[19, -9, -13, -4, 5, -4, 5, -7, 10, -2, -24, -6, -12, 15, -1, -11, 1, -6, 13, -1, -2, 1, -13, -2, 0, -3, -2, -7, -5, -7, -4, 0, 2, -8, 15, -23, -11, 5, 14, -9, -24, -2, 8, 2, -5, -14, 4, -8, 10, 1, 20, -3]
Z_64
[16, -11, -12, -4, -1, 0, 0, -1, 6, 15, -5, -4, -6, 10, 3, -1, 0, -1, 2, 2, -10, -6, -10, -10, 8, 4, -3, 4, 1, -7, -12, -1, -5, 12, 34, -17, -7, 6, 0, 3, -22, -9, 12, 3, -8, -7, -8, -17, 5, 0, -3, -5]
Z_64
[16, -1, -3, -1, 1, -18, 0, -2, -6, 4, -22, -9, -5, 9, 2, 1, -7, -7, 5, -7, -4, -10, -7, -8, 1, 10, 5, -3, 0, -9, -4, -6, -2, -24, 6, -16, 0, -3, 7, 3, -11, 1, 15, 6, -3, -11, 10, -9, 8, -4, 6, 0]
Z_64
[9, -5, -15, -3, 6, -4, 2, -2, 3, 2, -20, -18, -4, -22, 1, -1, -2, 0, -10, 1, -1, 1, -1, 4, 3, 11, 3, -2, 2, -1, -12, 4, 0, 1, 11, -24, 3, 0, 2, 13, -11, -4, 6, -7, 6, -2, -1, -16, 1, -3, 4, 2]
Z_743
[13, -2, -9, -1, 7, -3, -2, 3, 4, 0, -23, -3, -8, 7, 0, 3, -3, 5, -6, 4, -4, -4, -14, 1, 4, 1, 0, 3, 5, -2, -8, 2, -8, 1, 11, -18, 1, 3, -1, 8, -12, -2, 10, -2, -4, -9, -2, -13, 0, -6, 1, -10]
Z_743
[2, 1, -15, -16, 8, 2, -4, 1, 4, -3, 26, 1, -2, -9, -11, -1, -1, 4, -6, 12, -7, 10, 16, -4, -1, 5, 5, -6, 6, 6, -11, 3, 11, 5, -13, -6, 1, -8, -7, 19, -1, 2, -2, 6, -17, -19, 6, -26, 3, 7, 2, -3]
Z_26
[3, 4, 9, -4, 12, -4, 5, -8, 5, -2, 18, 3, 4, 26, -19, -2, 22, 19, 9, -4, -15, 8, -22, -5, -2, 13, 7, -9, 9, -14, 6, 0, 1, -22, -11, 44, -9, -5, -14, 2, 15, -3, -10, 2, -17, -12, -1, 1, -11, 0, 10, -1]
Z_26
[9, 2, 1, 2, 1, 1, -2, -1, -6, -3, -28, -2, -4, 8, 0, -1, -3, -1, -30, 3, 5, 6, -1, -1, 1, 3, -3, 9, -2, -4, -4, 2, -11, 0, 8, -21, 1, -4, 5, 16, -6, 0, -1, -2, 11, -2, 4, -12, 5, -9, -9, -2]
Z_743
[28, -7, -11, -5, 3, 2, 3, -8, 6, -3, -56, -7, -14, 19, 0, 3, 8, -3, 1, 2, -3, 12, -19, 1, -2, 9, -4, -2, 18, -9, -2, 0, -5, 5, 30, -36, -3, 3, -3, 14, -27, -2, 6, 0, -5, -21, 7, -33, 13, -4, 18, -18]
Z_743
[15, -7, -9, -7, 7, 5, 0, 4, 6, -5, -35, -2, -8, 10, -5, 3, 0, 2, -4, 4, 3, 2, -7, -2, -2, 7, 1, 3, -2, -2, -5, 3, -3, -2, 15, -18, 2, 18, -2, 10, 9, -1, 5, -1, 1, -12, 0, -20, 4, 12, 2, -2]
Z_743
[28, -12, 14, 4, 5, -1, 13, 2, 2, -5, -37, -6, -1, 21, -14, -1, 3, 10, 9, 7, -6, 12, -29, -4, -11, -1, -4, 1, 2, -10, 13, -8, -2, -23, -3, 20, -17, -4, 18, -7, -7, -1, -6, -9, -5, -6, 4, 15, -1, -14, 1, -3]
Z_26
[15, 0, 5, -8, 13, 3, -1, 2, 11, -3, -23, -8, 2, 19, -19, -3, 19, 11, 7, 5, -13, 13, -25, -8, -6, 6, 1, 3, 4, -15, 3, 7, 3, -17, -10, 11, -1, -2, -8, 9, 2, 1, -10, 1, -14, -22, 7, -20, 0, -9, 4, 3]
Z_26
[16, -9, -17, -23, 8, -7, 7, -5, -2, -1, -2, -5, -8, 4, -6, -2, 10, -6, 12, -1, -6, 2, -6, -2, 1, 1, 2, -10, 0, -4, -5, -2, -4, 1, 4, -17, -5, -5, 0, 1, -17, 2, 8, 0, -11, -20, 7, -21, 7, 2, 14, 0]
Z_64
[11, -1, -3, 0, 7, 2, 4, -7, 1, -2, -16, -1, -2, 8, 1, -4, 5, 1, 14, -3, 1, 0, -12, 0, -1, 2, 0, -5, 5, -5, 0, 4, -3, -6, 3, -3, -24, 5, 5, -3, -6, 2, -3, 0, -1, -8, 1, -5, 2, -1, 7, -19]
Z_64
[10, -7, -7, -5, 1, -1, 2, -3, 3, 2, -19, -4, -3, 3, -4, 0, 3, -2, -4, 0, -1, 2, 3, -1, -1, 2, -1, 8, 4, -1, -3, 2, 0, 7, 6, -18, -14, 2, -1, 1, 1, 5, 4, -7, -1, -7, 0, -9, 3, -8, 0, 0]
Z_743
[6, -5, -14, -7, 2, 2, -1, 0, 3, 6, 4, -6, -1, 2, -3, 1, -2, -4, 4, -1, 1, -1, -2, -6, 0, 4, 2, -5, 0, 0, -11, 0, 6, 3, 4, -10, -11, -5, -5, -5, -12, 6, 2, 9, -8, 4, 1, -20, 4, 6, 11, -9]
Z_64
[-4, -3, -11, -11, -3, 4, 6, -2, -3, 5, 13, -3, 0, -7, -9, -14, -8, 0, 0, 1, 1, 2, 4, -4, 4, 2, 4, -6, -3, 0, -3, 1, 4, 9, -6, -5, -4, -9, 4, -2, -7, -5, 4, -1, 2, -1, -4, -10, 6, 8, -3, -4]
Z_64
[17, -15, -15, -13, 4, 2, -1, -1, 0, 6, -2, -5, 2, 4, 1, -1, -3, -1, 6, 0, -9, 2, -17, 0, 1, 4, 5, -9, 1, -11, -14, -13, -7, 6, 9, -15, -7, -1, -1, -2, -15, 3, 7, 10, -10, -10, 2, -11, 7, 5, 8, 0]
Z_64
[13, 3, 6, 20, 1, -3, -5, 13, -4, -4, 26, -2, 1, -3, 20, 1, 4, 4, -20, -20, -1, -22, -18, 2, 9, 11, 0, 5, -11, -16, 8, 2, -4, 10, 14, 19, 17, 10, -1, 18, 6, 2, 14, -3, -12, 10, -14, -9, -5, -10, -28, 10]
Z_26
[17, 10, 26, 10, 19, 0, 0, 4, 4, -16, -30, -3, 6, 9, -3, 4, 25, 8, -3, -6, -4, -1, -19, 7, -13, 1, 0, 2, 3, -18, 23, -9, -2, -18, -13, 27, 16, -1, -17, 13, 28, 7, -6, -2, -4, -9, -2, -2, -9, -14, -18, 17]
Z_26
[6, 4, -10, -9, -6, 8, 2, 1, -6, 2, 21, -5, 2, -2, -8, -10, -7, 1, 12, -1, -12, -3, -4, -8, -1, -6, 8, -8, 4, -1, -3, -4, -2, 5, -17, 4, -11, -4, 9, -19, -4, -2, 2, -3, -11, 10, 1, 9, 2, 9, 5, -4]
Z_64
[1, -5, -8, 0, 5, 4, 1, 4, 26, 1, -17, 2, -11, 10, 4, 1, -15, -6, -13, 3, -2, -4, 9, -4, 6, 3, -3, 7, -1, 0, -7, -2, -2, 6, 9, -25, 6, -2, -4, 17, -15, -7, 2, -1, 6, 2, 0, -17, 0, -7, 6, -10]
Z_743
---
[-1, -7, -11, 6, 12, -10, 0, 4, 9, 13, -3, 2, -9, 1, 2, 8, 3, 2, 7, -1, -6, 1, -8, 7, -13, 2, 0, 2, 6, -13, 0, 4, -5, 4, -6, 2, 3, 1, -20, -4, -6, -9, 7, -10, -3, -6, 2, 10, 0, -6, 2, -6]
Z_332
[-14, -12, -11, 2, 4, -5, -4, 2, 10, 14, -7, 11, -7, 12, 3, 6, -1, -3, 7, -7, -10, 0, -5, 5, -7, -8, -8, 8, 4, -18, -2, 3, -5, -2, -5, -3, 2, -2, -22, -5, -7, -7, 0, -11, 3, -2, 4, 7, 3, 1, -4, -4]
Z_332
[-12, -15, -7, -5, 3, 7, -2, 3, 9, 6, 1, 10, 22, -30, 4, 14, -4, 18, -15, 13, 4, 7, 6, 22, -6, 19, -6, -3, -34, 5, 2, -19, -3, 2, 18, 2, -5, -10, 1, -5, -16, -28, 8, 6, -3, 4, -8, -9, -6, 0, 12, 11]
Z_950
[-3, -14, -10, -2, 6, 1, -3, 3, 6, 5, -3, 10, -7, -13, 6, -4, 3, 3, -8, 11, -4, 0, 6, 19, -5, -7, -10, 16, -6, 2, 0, -17, -1, -2, 11, -4, -1, -8, -12, -2, -3, -5, 5, 1, 0, -1, 0, 3, 0, -5, -11, 10]
Z_950
[4, 1, -11, 6, 6, -5, 8, 3, 0, -4, -3, -1, -14, -19, 20, 0, 3, -1, 5, 12, -10, 2, 2, 20, -8, -14, -4, 15, 4, 11, -7, -10, 13, 3, 11, -3, 5, -8, -1, 10, 6, 2, 0, 5, 1, 6, -5, 1, 14, -8, -7, 6]
Z_950
[0, -7, -10, 1, -7, -3, 2, 3, -7, -7, 1, 5, 15, -7, 5, 9, 9, -6, -5, 4, -6, 2, 3, 10, 5, 6, 0, -6, 10, 0, 0, 9, 2, -1, 8, 1, -6, -5, 1, -4, 18, -7, 1, 4, 0, 2, 4, -7, -3, 0, 7, 6]
Z_656
[6, 5, -8, 11, 6, -11, 7, 1, -4, -10, -2, -15, -25, -4, -5, -5, -2, -11, 15, 7, -5, 10, -18, 18, -8, -27, -9, 19, 1, 6, -4, -5, 3, -2, -9, -4, 9, -2, 4, 7, 2, 20, -8, -14, 5, 4, 9, 6, 18, -3, -11, 7]
Z_950
[-7, -6, -7, 3, 1, -5, 2, 1, 11, 7, -4, 3, -7, 18, 4, 14, 0, -4, -3, -3, -8, 0, -2, 5, -6, 0, 0, -7, 2, -13, 0, 3, 0, 6, -7, -1, 4, -6, 0, 1, -4, -3, 2, -6, -4, -1, 8, 7, 3, -9, -5, -3]
Z_332
[5, -16, -2, 9, -15, 8, 5, 5, -13, -9, -7, 0, 9, 7, 8, 1, -6, -14, 11, 5, -22, -5, -5, 6, -2, 0, 4, 7, 5, 2, 4, 11, -3, -4, 5, -5, -1, -5, 6, -14, 7, 3, 0, 6, -4, -4, 11, -6, -5, 1, 2, 3]
Z_656
[0, -8, -11, 1, 6, -1, -1, 2, 1, 3, -3, 2, 0, -9, 2, 7, 1, 1, -3, 4, 3, 3, -6, 13, -3, -10, 4, 0, -1, 8, 1, -14, -1, -2, 11, -2, -3, -3, 3, -9, -7, -1, 3, 9, -1, -1, 5, 4, -4, -2, 0, 5]
Z_950
[-1, -3, 0, 6, 9, -7, 2, 1, 1, -3, -5, -7, -13, -10, 4, -3, -1, -4, 4, 8, -6, 7, -14, 13, -5, -15, -6, 15, 0, 10, -1, -11, -1, 1, -2, -2, 11, -4, -1, 6, -2, 7, -6, -8, -1, 0, 4, 3, 5, -3, -9, 8]
Z_950
[4, -2, 4, 7, -10, 2, 6, 2, -11, -11, -8, 7, 9, 15, 7, 7, -1, -9, 5, -1, -16, -2, -1, 4, 6, -9, 2, -10, 10, 0, -1, 10, 2, 1, -2, -2, -4, 1, 32, -4, 11, 12, -2, 14, -2, 4, 12, -1, 0, 1, 2, -5]
Z_656
[-5, -4, -10, 0, 12, -1, -2, 1, 10, 4, -4, 2, -4, -20, 2, 7, 0, 4, -2, 4, 3, 10, -5, 15, -5, -3, -2, 5, -4, 13, -3, -16, -2, -3, 9, -5, 3, -5, 6, -6, -15, -16, 6, -1, 10, -11, -6, 2, -5, -1, 1, 9]
Z_950
[-11, -19, -15, 12, 8, -8, 3, 7, 2, 11, -8, 4, -3, 6, 2, 19, 2, -13, 9, -2, -16, 0, -6, 13, -15, 3, 5, -2, 12, -14, 3, 8, -6, 1, -6, -1, -4, -1, -10, -6, -4, -32, 5, -9, 1, -7, 6, 4, 4, -3, -2, 1]
Z_332
[-2, -8, 4, 1, -2, 4, 3, 3, 2, -5, -4, -6, 0, -2, 1, 9, -4, -5, 0, 14, -6, -6, -14, 11, -9, -11, -10, 13, -3, 5, 9, -14, -3, 2, 1, -1, 3, -5, 10, 1, 1, 11, -5, -2, 3, -2, 0, -9, -1, -5, 5, 9]
Z_950
[-15, -11, -12, -2, 1, -4, -6, -5, 7, 10, -11, 10, -12, 26, 3, 3, 5, -11, -5, 6, -20, -2, -14, 4, -6, 4, -7, 16, 10, -24, -7, 11, 0, -6, -7, 3, 2, -11, -11, -3, -3, -3, 1, -11, -4, 0, 12, 6, -1, -3, 0, -6]
Z_332
[3, -7, -7, 8, 4, -10, 0, 5, -3, -2, -8, 1, -18, -7, 12, -4, 1, -9, 5, 9, -9, 2, -21, 21, -1, -23, -3, 26, 6, 4, -4, -7, 5, 0, 3, -3, 11, 0, -11, 5, -1, 7, -7, -6, 0, -3, 6, 7, 10, -8, -10, 6]
Z_950
[13, 14, 12, 8, 6, -1, 1, 2, -9, -14, -4, -16, -1, 1, -4, -3, -6, -7, 14, -14, 6, 1, -3, -2, 8, -34, -1, -13, -6, 9, 3, -16, 3, 10, 8, -18, 6, 4, 24, 6, -3, 23, -10, 4, 2, 1, 0, 5, 15, -7, -10, 4]
Z_950
[9, 6, 6, 3, -3, 6, 5, -11, -14, -11, 0, -1, 13, 8, 2, 1, 4, -2, 3, -6, -3, 3, 2, 0, 7, -10, 2, -13, 8, 9, 6, 5, -3, 3, 8, -7, -5, 0, 22, 1, 12, 8, -4, 12, -2, -17, 5, 2, 3, 0, -2, 1]
Z_656
[1, -11, -12, 10, 7, -7, 5, 3, 2, 1, -5, -2, -16, -17, 2, -3, 3, -3, 6, 1, 1, -1, -12, 22, -5, -20, -16, 19, -1, 6, -4, -13, 4, -3, 16, -7, 5, -5, -10, -2, -4, -3, -3, -4, 1, -4, -3, 9, 2, -7, -7, 7]
Z_950
[5, 2, 3, 7, -2, 3, 9, 2, -7, -15, -1, -5, 12, -12, 4, 8, -5, -8, 5, -5, -5, -1, 10, 10, 4, -7, 4, -22, 7, 11, 5, -7, 2, 4, 8, -8, -9, 0, 25, -1, 4, 3, -2, 11, 1, 5, 4, -3, -2, -3, 7, 5]
Z_656
[2, 7, -7, 12, 4, -7, 1, 3, 2, -3, -2, -14, -21, -4, 3, 6, -2, -9, 2, 1, -2, 5, -5, 17, -2, -18, -2, -2, -2, 8, -2, -16, 0, 5, 5, -9, 6, 0, 12, 9, -4, 7, -3, -2, 0, 8, 8, 0, 9, -8, -8, 6]
Z_950
